Below is a small trained network, with its code and all its weights. Each question gives an input and a target symbol and asks what happens when units are switched off, that is, made to give their printed mean instead of their output.

import numpy as np


def w(rows, s, z=0):
    codes = np.array(rows[::2]) - 128.0
    scale = np.full(codes.shape[1], s)
    scale[-1] = z or s
    return codes * scale


def f(y):
    return np.maximum(y, 0)


def softmax(a):
    e = np.exp(a - a.max(-1, keepdims=True))
    return e / e.sum(-1, keepdims=True)


def log_softmax(a):
    a = a - a.max(-1, keepdims=True)
    return a - np.log(np.exp(a).sum(-1, keepdims=True))


def net(x, mask):
    ids = ['αδηθλμξπστφψ'.index(c) for c in x.split()]
    T = len(ids)
    res = E[ids] + P[:T]
    q, k, v = (res @ M[0].T for M in (Q, K, V))
    z = softmax(np.where(np.tri(T) > 0, q @ k.T / 2**0.5, -1e9)) @ v
    res = res + np.where(mask[0], z, O[0][:, -1]) @ O[0][:, :-1]
    y = f(res @ A[0][:, :-1].T + A[0][:, -1])
    res = res + np.where(mask[1:9], y, B[0][:, -1]) @ B[0][:, :-1]
    return log_softmax(res[-1] @ U[:, :-1].T + U[:, -1])


Q, K, V, O, A, B = {}, {}, {}, {}, {}, {}
E = w([
[49,128,62],'α',
[124,162,40],'δ',
[62,127,132],'η',
[65,42,69],'θ',
[63,145,153],'λ',
[91,170,255],'μ',
[152,33,38],'ξ',
[152,99,180],'π',
[109,97,117],'σ',
[125,128,129],'τ',
[66,192,174],'φ',
[97,71,119],'ψ',
],0.016)
P = w([
[202,248,113],'0',
[116,71,151],'1',
[62,161,112],'2',
[205,164,73],'3',
[107,41,150],'4',
[65,159,107],'5',
[211,117,64],'6',
[108,39,153],'7',
[72,157,108],'8',
[222,110,82],'9',
],0.015)
Q[0] = w([
[126,33,5],'H0',
[150,73,254],'H0',
],0.0059)
K[0] = w([
[183,82,12],'H0',
[254,142,181],'H0',
],0.0074)
V[0] = w([
[177,157,254],'H0',
[125,86,138],'H0',
],0.008)
O[0] = w([
[120,104,253,40],'H0',
[57,41,206,2],'H0',
],0.0068,0.00035)
A[0] = w([
[148,232,132,81],'N0',
[174,104,185,216],'N1',
[156,6,180,107],'N2',
[148,100,83,173],'N3',
[136,169,137,255],'N4',
[202,78,124,114],'N5',
[191,75,82,85],'N6',
[84,113,174,173],'N7',
],0.013,0.0089)
B[0] = w([
[111,11,134,174],'N0',
[167,171,45,252],'N1',
[59,162,155,233],'N2',
[204,90,200,221],'N3',
[191,123,181,255],'N4',
[92,114,28,178],'N5',
[116,222,218,189],'N6',
[87,109,93,236],'N7',
],0.012,0.0082)
U = w([
[18,244,167,1],'α',
[121,200,121,235],'δ',
[64,72,218,22],'η',
[101,74,100,131],'θ',
[114,126,123,104],'λ',
[26,199,39,98],'μ',
[111,193,59,129],'ξ',
[111,74,66,83],'π',
[142,100,89,57],'σ',
[158,198,157,185],'τ',
[205,121,181,163],'φ',
[88,178,246,78],'ψ',
],0.014,0.0073)

Each question gives the input, a string of symbols that net reads in full, and the target symbol t.
The units are the heads (2 rows each of Q, K, V and O) and the neurons (one row each of A and B). Each row of codes is followed by its name. A weight is (code - 128) times the scale printed after its matrix; where a second scale follows, it is the last column's (O, A, B and U).
mask holds one flag per unit, heads first, then neurons. A switched-off unit (its flag False) gives its mean, the last column of its rows in O or B, instead of its output. The means were averaged over made-up inputs and are rounded, as every weight is.
A unit's drop is (log p(t) with every unit on - log p(t) with that unit switched off) / (log p(t) with every unit on - log p(t) with every unit switched off).
The circuit of an input: a set's keep is (log p(t) with only the set's units on - log p(t) with every unit switched off) / (log p(t) with every unit on - log p(t) with every unit switched off). Starting from all 9 units, units are removed one at a time, each time the one whose removal leaves the highest keep (on an exact tie, the one counted first), for as long as the keep stays at least 0.8.
units of the circuit, in order: the units of the circuit, biggest drop first
most important unit: the unit with the biggest drop
k most important neurons: the k neurons with the biggest drops, biggest first
drop of u: that unit's drop, to one decimal
input μ λ ψ η π μ π η, target μ: units of the circuit, in order => N3; N4; N7
input ψ α μ δ ξ, target ψ: units of the circuit, in order => N6
input ψ π μ φ π φ η, target φ: units of the circuit, in order => N2; N7; N3
input π σ μ π μ, target α: units of the circuit, in order => N2; N1; N3
input θ π φ, target η: units of the circuit, in order => N0; N1
input π μ ψ η φ μ η λ, target α: units of the circuit, in order => N2; N3
input τ π θ τ η ξ, target φ: units of the circuit, in order => N3; N7
input σ θ φ π μ φ π, target τ: units of the circuit, in order => N6; N0
input π α π π η λ π π φ, target η: units of the circuit, in order => N1; N0
input ξ τ σ μ ξ, target ψ: 3 most important neurons => N6; N3; N2
input ψ τ θ α σ π φ λ, target μ: units of the circuit, in order => N3; N4
input μ τ μ ψ, target φ: 4 most important neurons => N3; N2; N7; N1
input θ ξ λ τ, target φ: 2 most important neurons => N3; N2
input π σ λ π ξ π π ψ, target μ: most important unit => N2
input ξ μ ψ σ, target φ: 4 most important neurons => N3; N2; N1; N7
input η μ φ π φ η α π α π, target δ: 4 most important neurons => N5; N6; N2; N1
input ψ θ μ π π, target μ: 2 most important neurons => N2; N1
input ξ τ φ θ η φ ψ, target φ: 4 most important neurons => N3; N2; N6; N1
input π τ η π π σ σ η, target μ: 2 most important neurons => N3; N4
input η μ λ η μ η θ μ μ δ, target φ: units of the circuit, in order => N3
input π σ μ π π π μ φ, target α: 3 most important neurons => N3; N2; N0
input φ ξ λ μ μ π π ψ, target μ: 2 most important neurons => N2; N4
input ψ μ ψ ξ φ λ θ π, target μ: drop of N2 => 0.2
input φ τ π η, target φ: drop of N3 => 0.0
